Each row is followed by its class.
[ 33  77   6  -3 -49 -26  39  34 -40 -33 -32 -74 -24  46  52  25  26  25
  35 -28  -2 -45 -50  -3  63  53 -15 -11  19 -14 -10   1 -27 -72  46  -5
  58 -78  84  30  61  43]
Z_8
[ 18  21 -32  -7  19  37  -9  87 -17 -41  80 -49 -10   7  71 -10 -11 -14
  35  40  27 -26 -19  33  57 108   8  -6  18  17  -5 -22 -91 -47  22  65
  44  -2   8  14   3  20]
Z_425
[ 19  62  12  -7 -29 -22  45  51 -31 -16 -18 -76 -21  64   9   8   8  31
  36 -17  19 -27 -39  -1  57  68  -3  -3  33   2 -15  -9 -28 -77  41  -7
  66 -88  65  19  42  61]
Z_794
[ 40  -2 -15  -1   8  15 -26  62  -2  -1  58 -42 -27  29  80 -42  11   2
  33  63  36 -61   4  31  59  59 -13  -7   1  19  -7  -2 -87 -55  32  45
  28  10  -2  11 -45   2]
Z_425
[ 10  78  13 -10 -51   8  51  69 -29 -38 -19 -59 -31  44  10  67   6  16
  36 -35 -16 -34 -36  -9  21  58  -5 -30  30   5   0  53 -15 -64  52 -12
  62 -79  78  21  83  40]
Z_952
[ 31  63   1  -1 -48 -25  42  39 -30 -16 -22 -74 -32  64  36  19  12  21
  46 -21  15 -34 -46   1  59  64  -2 -18  19 -12 -14   5 -17 -72  57 -13
  60 -72  71  33  43  58]
Z_794
[  7   7 -31 -12  16  31   6  86 -20 -22  67 -41  -8  23  62 -14 -22 -20
  29  20  28 -27 -13  42  33 102 -13  -3  12   4 -11  -7 -83 -49  16  57
  49  -8   7  24  20  22]
Z_915
[ 12  60  -5 -19 -42  -4  45  43 -32 -16 -17 -79 -28  55  39  15  11  23
  36  -2  -6 -35 -20   2  58  60  -5 -13  40   3  -7  32 -25 -83  41 -10
  44 -75  70  24  48  33]
Z_919
[ 46  68  14 -23 -49 -14  57  68 -43 -35 -22 -62 -18  59  19  20  10  27
  38 -43   9 -37 -47   5  42  59 -24  -7  15 -18 -18  10 -19 -77  48  -4
  73 -91  66  40  46  47]
Z_915
[ 31  60  28 -11 -27   0  45  53 -33   1 -28 -61 -15  60  16  15  12  17
  20  -3  11 -30 -24  -4  54  63  -3  -1  27   1 -16  12 -46 -78  27  -1
  50 -97  65  20  62  30]
Z_935
[ 14  38 -27 -16  13  30  -4  66 -23 -41  59 -60  -9   3  49 -12 -12  -7
  30  21  12 -21 -34  27  51 114  -7  10   8   4 -15 -25 -88 -31   8  58
  47  -3  14  11  19  29]
Z_8
[ 35  83  19 -26 -34   2  34  62 -41 -49 -28 -74 -23  35  25  55  14  20
  42 -24 -21 -49 -25  -4  41  57  -3 -27  41   7  -6  26 -13 -73  57 -11
  56 -84  67  33  74  34]
Z_425
[ 27  -1 -22  -9  11  18 -27  43  -2  -4  32 -31 -25  28  87 -33  -4   7
  29  39  18 -46  -9  26  47  75 -27  -6  -3  -2 -11 -12 -80 -49  24  42
  30  12  15  10 -18   7]
Z_8
[ -9  20 -33  -4  18  19  21  77 -11 -31  61 -59 -16  21  63 -32  -8  -8
  30  27  23 -29 -14  49  49 101   0   4  26  29 -12 -31 -89 -44  18  55
  59 -18  17  15  17  14]
Z_919
[ 21   2 -19   2  10  13 -15  34 -11  11  30 -41 -23  34  91 -28   3   7
  24  38  18 -45  -8  22  60  59 -21  -3  -4   9  -2 -16 -83 -48  25  45
  27  16  10   3 -16  16]
Z_8
[  7  75   8 -40 -40  -2  53  52 -25 -36 -26 -68 -27  45  29  56  13  16
  44 -35 -29 -52 -25   4  37  60 -17 -20  43   8  -7   4  -9 -73  57  -8
  63 -79  52  24  77  28]
Z_919
[ -5   1 -13  -6  15  33  17  54  -5  -7  50 -63 -31  27  78 -26   1  -1
  18  34   7 -38  -7  48  36  78 -13  -6  15  10   2  -7 -82 -63  17  38
  36  -8  11   1  13   4]
Z_919
[ 13  -9   2  11  25  32   5  58 -11  -3  23 -40 -17  25  68 -28   2  -7
  -1  29  27 -20 -11  48  31  85 -10  -2   7   5  -1 -22 -83 -59  10  45
  59   3  -1  -4  -2   1]
Z_935
[ 35  56  12   6 -49 -30  60  55 -46 -27 -13 -53 -30  73  38  31  32  20
  36 -22 -15 -49 -45 -14  57  60 -24 -13  14  -9 -15  11 -26 -65  42   0
  45 -77  71  47  31  46]
Z_954
[ 37  56   8   4 -37 -30  60  52 -43 -32 -11 -52 -26  53  37  21  38  18
  36 -27 -10 -47 -58   2  58  61 -23 -11   8 -11 -20 -14 -33 -75  37   4
  66 -83  66  32  32  35]
Z_954
[  1   7   9  28  16   9  19  61 -21   7  52 -50 -15  14  70 -17   9 -25
   8   4  24 -31 -16  43  46  73  -3  -9   7  14   1 -14 -96 -55  19  58
  67  -9 -12   5  16  17]
Z_935
[ 11  54  15 -22  -5   7  32  62 -43 -11 -39 -77 -10  42  23  -6  24  34
  31 -10  -1 -58 -26   5  66  52  10 -12  49  22 -13  14 -25 -84  56  -6
  61 -83  60  18  45  45]
Z_425
[ 42  77  14   2 -50 -23  50  28 -48 -31 -38 -59 -26  47  37  29  23  32
  35 -44  -5 -41 -59  -4  58  55 -25  -7   8 -21  -8 -10 -38 -67  50  -2
  58 -85  73  14  53  39]
Z_8
[-22   7  -4  23   7   4  30  54 -16   7  55 -69 -22  21  92 -43  16  -4
  12   2   3 -59 -19  59  48  59 -16 -15  20  15   3 -30 -83 -80  41  36
  51 -11 -15   0  -3   8]
Z_919
[ -4  17 -21  14  22  19   0 106 -15 -46  47 -42 -16  25  60 -43 -11  -9
   7  35  43 -29 -24  38  38  95  13   2  20  27 -12 -19 -86 -47   8  64
  43 -10   4  13  15  21]
Z_335
[ 28  -5 -21  13  -5  16 -23  36 -11   5  35 -38 -29  34  85 -39   1  12
  25  45  26 -44 -13  21  53  70 -25   0  -6   2  -3  11 -79 -46  27  35
  16  19  14  10 -35  10]
Z_8
[ 24   1 -26  -8  19  39  14  83 -23 -27  64 -33 -11  15  49 -15 -17 -13
  34  18  34 -24 -26  43  33 104 -16   8  -4   5 -14 -14 -84 -41  15  59
  56 -15   5  16  10  21]
Z_915
[ 28  47   7 -13 -27 -13  44  50 -42 -11 -11 -66 -24  71  26  18  18  17
  27   2 -16 -37 -26 -19  55  57 -22  -8  24  -6 -14  25 -41 -72  23  -3
  35 -79  60  23  33  44]
Z_954
[ 51  -3 -17 -11   9  13 -29  68  -1 -15  47 -37 -25  38  79 -47   7   7
  36  67  36 -63   4  35  54  72 -13  -4  -4  22 -13 -14 -79 -50  24  46
  30  16   2  16 -43  -5]
Z_425
[ 37  80   7 -18 -53 -21  58  49 -32 -35 -20 -77 -29  65  35   9  24  28
  37 -15   1 -50 -39  11  60  59 -12 -10  29  -5 -12  -9 -32 -83  47  -6
  45 -92  71  29  46  28]
Z_919
[ 39  61  10  -9 -62 -17  53  56 -51 -18 -34 -54 -20  61  22  25  12  26
  40 -44   7 -42 -43   1  49  53 -26 -11  16 -21 -12  36 -11 -79  57 -12
  61 -84  61  38  35  46]
Z_915
[ 25 -12  -7  12   0   2 -11  65  -1  -1  19   2 -37  42  85 -30  15  12
  20  46  37 -54 -17  35  53  58 -15  -6 -24  10 -14 -12 -61 -52  26  59
  43  20  -3   8 -28  -3]
Z_335
[ 16  76  16 -20 -41   9  47  66 -40 -39 -15 -66 -27  42  10  59   5   9
  29 -32 -18 -23 -33  -3  18  65  -1 -28  28   8  -4  39 -22 -55  43  -5
  75 -73  67  16  96  40]
Z_952
[ 15  66   8  -2 -48 -12  48  59 -35 -14 -27 -62 -26  65  33  25   8  16
  27  -9   6 -37 -26 -13  47  50  -3 -13  21   1  -9  31 -28 -70  32  -2
  50 -82  76  17  58  50]
Z_952
[ 40  72  15 -16 -63 -24  49  69 -45 -31 -32 -73 -18  65  24  12  16  25
  32 -40  13 -43 -41   7  48  52 -24  -9  23 -21 -12  22 -14 -81  52 -18
  66 -90  59  43  38  42]
Z_915
[ 33   6 -19   8  14  23 -14  44 -10 -11  36 -45 -25  24  83 -33   2   3
  28  38  21 -43 -19  30  49  73 -16  -4  -4  10  -6 -16 -86 -39  24  49
  31   6  20   7  -6  15]
Z_8
[ 58  70  16   1 -44 -17  47  43 -43 -22 -29 -51 -15  50  30  15  24   8
  24 -12  29 -20 -42   8  62  68  -1  -4  17  -8 -15 -25 -46 -74  31   5
  74 -90  66  17  55  21]
Z_935
[  4   1 -12   7   9  48   5  74 -10 -25  41 -43 -26  35  68 -23 -19  -1
   4  28  23 -11 -12  37   8  86  -2  -8   8  13   9  -8 -82 -37   7  41
  51  11   7 -15  10  17]
Z_952
[-23   9  -2  27   1   4  14  83 -17 -15  75 -62 -26  28  81 -34   5  -9
  -1   1  21 -32 -17  59  17  67  -5 -28  11  14   7  -6 -97 -55  23  47
  74   8   1   3  20  19]
Z_952
[ 23  63  12 -23 -14   9  33  63 -43 -16 -39 -72 -14  49  11   9  21  50
  37  -7   2 -47 -32   7  72  50   9  -9  39  25  -9  21 -29 -78  54   5
  61 -74  70  15  30  50]
Z_425
[  -2   70    6  -31  -23   11   45   51  -38  -12  -61 -100  -12   63
   16   -3   17   41   21  -12  -14  -41  -22   11   67   49    3   -6
   64   27   -3    8   -9  -80   56  -16   52  -74   47    7   37   49]
Z_919
[ -2  70  19 -22 -27   6  35  43 -46  -9 -63 -83 -11  53  12  11  24  52
  18 -37 -17 -39 -43  -7  67  52  -9  -2  46   9  -3  19 -14 -72  59 -11
  53 -64  59  15  39  63]
Z_8
[ 50  -1  -5   8   2  12  -9  52  -5   9  36 -28 -18  39  73 -29   7 -15
  22  58  47 -36  -6  31  60  77  -9   3  -9  14 -11 -26 -84 -46  10  54
  45  -3  -2   6 -16  -3]
Z_935
[ 26  67  10 -13 -41 -18  42  52 -22 -13  -7 -73 -28  68  15  22  11  38
  47 -16  19 -32 -46   8  64  64  -2 -12  18  -4 -14   0 -36 -75  49  -2
  61 -84  74  26  44  56]
Z_794
[ 15  54  25  -9 -23   9  40  42 -46  18 -60 -70  -9  62  10   2  23  31
  10 -10   7 -31 -27   1  65  52   7  -5  43  15  -6  23 -22 -86  44  -3
  53 -67  54  11  36  45]
Z_935
[ -4  55   4 -19 -16   2  34  45 -31   8 -37 -86 -17  60  13  11   8  39
  36 -19   4 -27 -36   4  69  60  11 -15  41  12 -10  15 -15 -80  58  -6
  66 -66  59  14  38  78]
Z_794
[-15  -2  -5  36   7  -3   5  79 -14 -18  19 -36 -34  24 101 -38   7  -6
   8  13  15 -54 -22  50  29  61  -3 -24  -1   6  -7  13 -58 -64  27  50
  54  15   2  16   6  11]
Z_335
[ 28 -20 -25   7  14   3  -8  62  -6  -9  39 -35 -26  42 103 -33  14 -15
  30  61  11 -49  -5  30  55  82 -21  -6 -12   8 -20 -19 -61 -38   6  47
  41  15   8  31 -24   5]
Z_954
[ 55  69  15 -14 -42  -8  36  56 -47 -39  -7 -67 -22  46  30  10  23  35
  31 -15   7 -38 -44   7  59  61  -8 -11  18  -9  -8  -3 -41 -83  45   0
  58 -79  60  18  28  32]
Z_425
[ 34  56  18  -9 -25  -7  43  47 -38  -3 -25 -58 -16  54  26  19  12   8
  26   2  18 -27 -20  -9  59  64   1  -1  26   1 -18  10 -40 -78  20   7
  51 -94  70  24  65  39]
Z_935
[ 31  69  16 -11 -31  11  43  50 -36 -29 -20 -48 -18  24  21  72   7  -7
  39 -27 -12 -32 -35  -6  34  75  -3 -24  34  -1 -11  21 -15 -71  47   6
  67 -87  64  26  90  30]
Z_935
[ 42  62   4 -24 -30   3  28  56 -43 -30  -5 -70 -22  49  21  20   8  26
  38   3   5 -34 -24  -9  52  62  -2 -11  32   2 -11  30 -45 -72  37  -2
  47 -84  71  15  50  35]
Z_425
[   9    8  -28    2   10   33    2   81  -19  -32   68  -35  -20   22
   48  -20  -17  -12   17   27   35   -8  -18   37   22  103    1   -5
    3   20   -4  -10 -100  -30    5   57   65    1    9   -7   18   18]
Z_952
[ 24  24 -30   1  16  29  -3  88 -23 -43  73 -54  -9   8  63 -26  -9  -9
  37  39  37 -25 -22  33  63 104  13   2  15  21 -10 -16 -95 -46  13  62
  49 -21  20  13   3  23]
Z_425
[ 28  75   9  -2 -40 -19  46  37 -50 -36 -42 -73 -22  45  39  13  20  28
  31 -39  -4 -38 -53  -2  54  60 -12  -7  24 -11 -13   2 -32 -66  47  -8
  62 -86  86  27  68  47]
Z_8
[ 27  72   6 -18 -35   0  39  46 -26 -34 -17 -65 -31  39  19  66  -1  11
  51 -36  -9 -26 -44   2  34  76  -3 -33  30 -10  -6  11 -16 -67  62 -12
  70 -78  68  23  81  49]
Z_794
[ 15  77   9 -17 -34   2  35  42 -38 -53 -42 -66 -26  24  30  68  14  16
  39 -44 -32 -48 -44  -7  27  65 -20 -24  36  -6  -4  28  -6 -59  62 -14
  59 -73  77  31  93  38]
Z_8
[ 40  63   8   7 -50 -31  50  38 -32 -13 -13 -65 -33  70  25  17  14  35
  46 -26  24 -27 -52   1  63  57  -4 -12  12  -9 -11  -4 -33 -73  56  -5
  67 -80  78  26  32  60]
Z_794
[  1   5 -16   0  10  29  19  58  -1 -22  24 -55 -29  41  80 -35  -5   9
  16  32  14 -39  -6  47  26  80 -18  -2  22  10  -1 -24 -70 -57  24  27
  33  -8  17   4  -4   1]
Z_919
[ 36  -7  -6   0   3  -1  -5  63  -5   0  50 -22 -26  53  86 -25  21   4
  24  46   6 -58 -11  34  60  74 -33 -10 -18   4 -11 -31 -77 -53  15  49
  27  18  -9  24 -46  -4]
Z_954
[ 36 -16 -15   4   8  10  -6  58  -7   3  49 -32 -30  47  81 -30  13  -6
  29  64   9 -51  -5  29  52  77 -25  -6 -16  10 -15  -1 -78 -43   4  41
  25  13   5  22 -30  -8]
Z_954
[ 12  70   5 -27 -22   2  36  60 -18 -40  -9 -71 -26  37  20  57   0  19
  54 -32  -6 -32 -40  10  28  76   6 -28  41  11 -12  -5  -5 -68  57   0
  82 -69  71  34  83  55]
Z_794
[ 29   4 -17   4   4  14 -19  44 -13  -7  35 -48 -27  26  80 -37   6   3
  27  39  24 -45 -14  27  51  73 -18  -1  -3   7  -7   1 -84 -41  22  37
  32   3  21  15  -4  11]
Z_8
[ 39 -13 -23 -18  16  20 -37  65   5 -10  40 -31 -25  26  86 -45   9   1
  37  69  33 -63   7  35  52  76 -13  -9   1  13 -14  -3 -69 -55  25  37
  38  15   4  16 -36 -11]
Z_425
[ 12  33 -32  -1  14  29  -4  66 -24 -47  40 -62  -9  12  71 -18 -14 -15
  21  24  19 -17 -29  26  49 112  -4   5  19   3  -7 -30 -85 -33  12  53
  40  -5  19  12  24  27]
Z_8
[  0  17 -32   9  17  18  -1 101  -8 -52  36 -28 -20  18  67 -23 -10  -8
  25  34  32 -35 -32  42  36  99  11  -2   5  24 -24 -16 -62 -39  14  73
  57   6  13  18  12  20]
Z_335
[ 14   6  -7  13   6  27  -1  80  -2 -39  25 -28 -29  33  79 -18   5   6
   2  38  27 -33 -31  41  31  78 -12  -7   0   4   1 -26 -62 -56  23  51
  38  13  -5  -5  -6   0]
Z_335
[ 37  63  15   1 -48 -33  55  48 -48 -19 -24 -63 -23  71  39  15  40  20
  25 -18 -14 -50 -46  -7  69  52 -26  -9  16 -14 -15 -11 -25 -79  37  -4
  42 -74  49  33  15  42]
Z_954
[ 26  78  -3 -15 -46 -18  59  45 -33 -29 -34 -78 -30  58  40  13  17  20
  41 -17  -1 -43 -29   3  63  55  -6  -8  33  -1 -16   9 -26 -77  48  -9
  51 -88  80  33  49  37]
Z_919
[  8  -3 -35  15  27  21  10  77 -17 -30  87 -33 -15  12  80 -17   4 -30
  27  38  14 -32 -30  36  47 111 -14  -5   4   3 -19 -41 -97 -47   5  65
  40 -12   9  20   3  14]
Z_954
[ 22  -5 -15  22   3  12 -15  75  -3 -19  29 -15 -32  33  83 -44   5   3
  11  50  42 -41 -18  41  37  66  -9 -11  -4  10 -10 -15 -75 -55  25  52
  41  13   1  -1 -22  -8]
Z_335
[ 23  67   4 -10 -38  -6  28  35 -41 -27 -24 -64 -24  41  26  32  12  29
  30 -20  -2 -31 -36 -15  48  59 -20  -7  34  -9  -4  26 -36 -73  43  -8
  44 -77  79  20  54  39]
Z_8
[ 24   1 -27  -8  -3  13  -6  53  11   0  39 -40 -29  41  93 -35   5  -3
  39  61  24 -59   6  41  61  71 -18  -3   0  19 -11 -20 -70 -50  28  36
  29   6   3  14 -23 -14]
Z_919
[  4   8  -6  26  17  13   6  80 -26 -25  68 -72 -21  10  77 -44   2  -3
  22  14  17 -43 -16  49  38  74   5 -16  14  24   1  12 -93 -55  25  47
  62  -5   9  14   1  21]
Z_425
[ 11  76  21 -12 -46  -1  47  75 -34 -46 -31 -57 -28  45  13  57   5  16
  29 -43 -17 -35 -29   1  13  62  -5 -31  35   9  -2  37 -11 -59  49 -15
  76 -74  68  26  86  30]
Z_952
